Below is a small trained network, with its code and all its weights. Each question gives an input and a target symbol and asks what happens when units are switched off, that is, made to give their printed mean instead of their output.

import numpy as np


def w(rows, s, z=0):
    codes = np.array(rows[::2]) - 128.0
    scale = np.full(codes.shape[1], s)
    scale[-1] = z or s
    return codes * scale


def norm(h):
    return h / np.sqrt((h * h).mean(-1, keepdims=True) + 1e-5)


def f(y):
    return y / 2 * (1 + np.tanh(0.7978845608 * (y + 0.044715 * y**3)))


def softmax(a):
    e = np.exp(a - a.max(-1, keepdims=True))
    return e / e.sum(-1, keepdims=True)


def log_softmax(a):
    a = a - a.max(-1, keepdims=True)
    return a - np.log(np.exp(a).sum(-1, keepdims=True))


def net(x, mask):
    ids = ['αβγδζημξπτφψω'.index(c) for c in x.split()]
    T = len(ids)
    res = E[ids] + P[:T]
    u = 0
    for l in range(2):
        r = norm(res)
        for j in range(3):
            rows = slice(2 * j, 2 * j + 2)
            q, k, v = (r @ M[l][rows].T for M in (Q, K, V))
            z = softmax(np.where(np.tri(T) > 0, q @ k.T / 2**0.5, -1e9)) @ v
            o = O[l][rows]
            res = res + np.where(mask[u + j], z, o[:, -1]) @ o[:, :-1]
        u += 3
        y = f(norm(res) @ A[l][:, :-1].T + A[l][:, -1])
        res = res + np.where(mask[u : u + 4], y, B[l][:, -1]) @ B[l][:, :-1]
        u += 4
    return log_softmax(norm(res)[-1] @ U[:, :-1].T + U[:, -1])


Q, K, V, O, A, B = {}, {}, {}, {}, {}, {}
E = w([
[124,121,103,121,141,122,152,132,31,138],'α',
[68,207,150,79,158,182,119,130,103,64],'β',
[140,85,118,156,144,140,105,119,148,88],'γ',
[101,137,116,200,127,59,94,65,50,137],'δ',
[140,153,109,122,151,179,206,129,194,167],'ζ',
[134,189,163,161,147,125,80,150,187,224],'η',
[132,116,135,88,158,128,160,140,63,123],'μ',
[70,140,64,159,75,194,104,105,128,163],'ξ',
[108,129,111,128,111,125,69,166,161,145],'π',
[124,104,181,69,116,151,166,139,130,111],'τ',
[136,124,22,79,113,162,143,3,140,145],'φ',
[100,132,97,84,120,61,188,99,130,114],'ψ',
[152,122,64,198,147,160,164,129,71,139],'ω',
],0.023)
P = w([
[62,200,224,93,253,104,9,162,128,52],'0',
[80,132,211,119,245,106,44,184,135,88],'1',
[63,100,180,129,250,125,87,182,126,67],'2',
[73,62,211,140,231,99,113,184,133,110],'3',
[59,43,226,142,208,92,113,179,164,128],'4',
[45,16,182,125,191,131,145,161,165,87],'5',
[41,9,186,122,189,129,150,162,162,94],'6',
],0.0058)
Q[0] = w([
[128,147,65,101,175,192,182,169,134,225],'L0H1',
[76,49,208,47,227,204,112,183,177,150],'L0H1',
[254,127,84,199,84,104,34,120,118,100],'L0H2',
[9,100,107,159,147,178,142,108,109,52],'L0H2',
[62,134,117,147,168,110,173,165,161,135],'L0H3',
[199,226,88,107,92,91,160,175,124,62],'L0H3',
],0.0089)
K[0] = w([
[93,105,65,77,101,214,187,86,188,204],'L0H1',
[49,76,125,175,118,169,179,110,201,142],'L0H1',
[114,144,139,173,116,109,129,228,110,94],'L0H2',
[118,81,99,132,119,167,118,55,143,101],'L0H2',
[158,75,155,63,104,115,188,117,131,178],'L0H3',
[120,167,210,153,198,120,136,254,90,104],'L0H3',
],0.009)
V[0] = w([
[73,134,78,69,30,160,127,122,122,227],'L0H1',
[173,122,109,110,154,203,150,1,183,167],'L0H1',
[64,64,67,215,107,170,167,56,214,73],'L0H2',
[181,68,29,40,136,145,49,25,175,143],'L0H2',
[100,146,107,160,8,103,182,249,137,113],'L0H3',
[182,146,77,120,5,165,135,145,110,121],'L0H3',
],0.0059)
O[0] = w([
[78,155,123,141,160,156,101,52,154,118,177],'L0H1',
[31,154,160,150,157,128,215,113,145,99,189],'L0H1',
[187,142,175,144,65,68,132,70,203,220,254],'L0H2',
[145,3,193,145,219,77,65,167,138,226,232],'L0H2',
[89,134,172,16,137,101,105,60,60,87,19],'L0H3',
[105,82,119,85,54,187,172,50,173,84,59],'L0H3',
],0.0063,0.005)
A[0] = w([
[152,122,185,30,175,95,146,91,118,2,150],'L0N1',
[101,172,82,138,177,182,202,16,156,91,254],'L0N2',
[49,130,125,149,145,167,77,33,116,160,192],'L0N3',
[181,187,138,56,89,177,172,183,203,66,110],'L0N4',
],0.0079,0.0025)
B[0] = w([
[185,154,97,135,107,137,170,205,108,170,196],'L0N1',
[109,111,195,105,14,50,101,113,88,87,230],'L0N2',
[168,49,221,68,87,144,197,254,65,211,254],'L0N3',
[56,79,43,239,176,168,105,245,99,121,157],'L0N4',
],0.0097,0.0065)
Q[1] = w([
[157,101,160,131,216,123,84,128,122,31],'L1H1',
[58,69,195,234,133,10,175,255,111,222],'L1H1',
[131,247,72,70,103,208,116,83,160,77],'L1H2',
[162,98,118,142,205,138,94,158,140,141],'L1H2',
[121,162,53,82,140,131,107,101,128,74],'L1H3',
[148,126,119,83,72,240,105,15,179,100],'L1H3',
],0.0098)
K[1] = w([
[116,92,164,197,204,35,80,192,131,28],'L1H1',
[123,31,193,125,115,20,211,110,218,156],'L1H1',
[134,215,81,209,156,182,89,221,69,157],'L1H2',
[119,52,164,189,225,129,138,137,117,150],'L1H2',
[174,205,57,119,132,171,151,131,87,101],'L1H3',
[123,204,94,174,173,254,41,196,22,188],'L1H3',
],0.0075)
V[1] = w([
[93,112,111,96,99,129,129,93,79,182],'L1H1',
[9,148,108,138,131,120,131,90,149,91],'L1H1',
[130,77,68,128,157,86,120,126,153,116],'L1H2',
[148,96,80,157,151,117,128,84,170,115],'L1H2',
[101,103,164,187,125,204,83,132,108,114],'L1H3',
[120,109,164,126,127,74,145,154,176,114],'L1H3',
],0.013)
O[1] = w([
[79,114,139,112,104,151,68,196,98,140,182],'L1H1',
[82,97,100,198,162,91,112,160,116,115,1],'L1H1',
[145,108,73,139,204,112,105,151,175,103,92],'L1H2',
[171,178,163,153,158,150,116,153,112,78,5],'L1H2',
[107,6,178,122,130,158,134,60,140,116,126],'L1H3',
[104,170,129,140,119,118,185,151,195,82,243],'L1H3',
],0.012,0.0081)
A[1] = w([
[61,92,113,101,152,152,68,132,46,75,35],'L1N1',
[205,220,104,103,145,144,219,147,119,64,170],'L1N2',
[69,104,177,164,139,121,225,158,255,78,254],'L1N3',
[137,120,77,155,117,25,199,218,177,98,30],'L1N4',
],0.0078,0.00071)
B[1] = w([
[70,209,170,138,158,165,125,100,250,85,147],'L1N1',
[140,110,216,169,92,45,102,198,211,32,188],'L1N2',
[142,52,102,161,182,67,157,1,101,45,254],'L1N3',
[95,196,54,106,113,79,68,11,155,234,206],'L1N4',
],0.0089,0.0077)
U = w([
[128,126,175,165,191,78,80,150,48,139,74],'α',
[144,131,180,67,215,87,133,180,59,90,67],'β',
[209,127,73,145,98,175,116,57,101,136,245],'γ',
[142,216,93,109,125,77,111,155,117,151,193],'δ',
[154,205,131,122,172,205,182,56,158,200,80],'ζ',
[67,189,158,163,134,201,141,122,156,87,127],'η',
[130,126,135,94,176,99,134,119,97,135,1],'μ',
[147,93,80,179,139,174,158,186,144,144,114],'ξ',
[120,110,72,75,121,152,28,105,181,106,96],'π',
[192,129,206,140,125,133,149,103,175,55,146],'τ',
[122,116,155,29,80,114,145,110,103,152,182],'φ',
[130,169,75,2,201,130,118,59,76,134,187],'ψ',
[62,134,80,147,124,77,156,76,90,92,118],'ω',
],0.0083,0.0025)

Each question gives the input, a string of symbols that net reads in full, and the target symbol t.
The units are the heads (2 rows each of Q, K, V and O) and the neurons (one row each of A and B). Each row of codes is followed by its name. A weight is (code - 128) times the scale printed after its matrix; where a second scale follows, it is the last column's (O, A, B and U).
mask holds one flag per unit, layer by layer, with each layer's heads first. A switched-off unit (its flag False) gives its mean, the last column of its rows in O or B, instead of its output. The means were averaged over made-up inputs and are rounded, as every weight is.
A unit's drop is (log p(t) with every unit on - log p(t) with that unit switched off) / (log p(t) with every unit on - log p(t) with every unit switched off).
The circuit of an input: a set's keep is (log p(t) with only the set's units on - log p(t) with every unit switched off) / (log p(t) with every unit on - log p(t) with every unit switched off). Starting from the 12 units with the biggest drops (on a tie, the unit counted first), units are removed one at a time, each time the one whose removal leaves the highest keep (on an exact tie, the one counted first), for as long as the keep stays at least 0.8.
units of the circuit, in order: the units of the circuit, biggest drop first
unit that matters most: the unit with the biggest drop
top k neurons: the k neurons with the biggest drops, biggest first
k most important neurons of layer l: the k neurons of layer l with the biggest drops, biggest first
heads that matter: for each layer, one digit per head in row order, 1 if its drop is at least 0.15 and else 0, layers parted by /
input ψ δ ξ α δ δ, target φ: heads that matter => 010 / 000
input ψ ψ α, target δ: heads that matter => 000 / 001
input γ γ π π, target τ: top 2 neurons => L1N2, L0N3
input ξ η η, target φ: heads that matter => 010 / 010
input β β ξ ζ β, target ω: top 3 neurons => L0N2, L0N3, L1N3
input π ψ η, target δ: units of the circuit, in order => L1H3
input ξ γ μ δ μ, target τ: heads that matter => 000 / 100
input τ γ π ω β α β, target τ: units of the circuit, in order => L1H1, L1N2, L0H1, L0N3
input π ω η, target ζ: top 3 neurons => L0N2, L1N2, L0N4
input π φ ξ β ω, target ω: top 3 neurons => L1N3, L0N2, L0N1
input α μ η, target ζ: units of the circuit, in order => L1H1, L0N2
input η μ τ, target ξ: units of the circuit, in order => L0H2, L0N4, L0N1
input τ τ φ τ α ξ, target ξ: units of the circuit, in order => L0H2, L0H3, L1H2
input π τ β φ α, target α: units of the circuit, in order => L1H1, L0H1
input μ α γ τ π τ, target τ: unit that matters most => L1H1
input ξ ω γ π ζ η μ, target ω: heads that matter => 100 / 100
input τ α τ τ δ ω, target γ: heads that matter => 110 / 001
input φ φ τ π α π, target π: units of the circuit, in order => L0H1, L0N3
input φ α η τ ξ, target ξ: units of the circuit, in order => L0H3, L1H2
input φ α τ τ α π β, target β: heads that matter => 111 / 010
input α τ μ ω, target γ: 3 most important neurons of layer 0 => L0N3, L0N4, L0N1
input β ζ π, target ω: heads that matter => 000 / 000
input β β α α φ π, target π: 2 most important neurons of layer 0 => L0N3, L0N1
input ψ τ γ ξ ζ π, target ω: heads that matter => 000 / 100
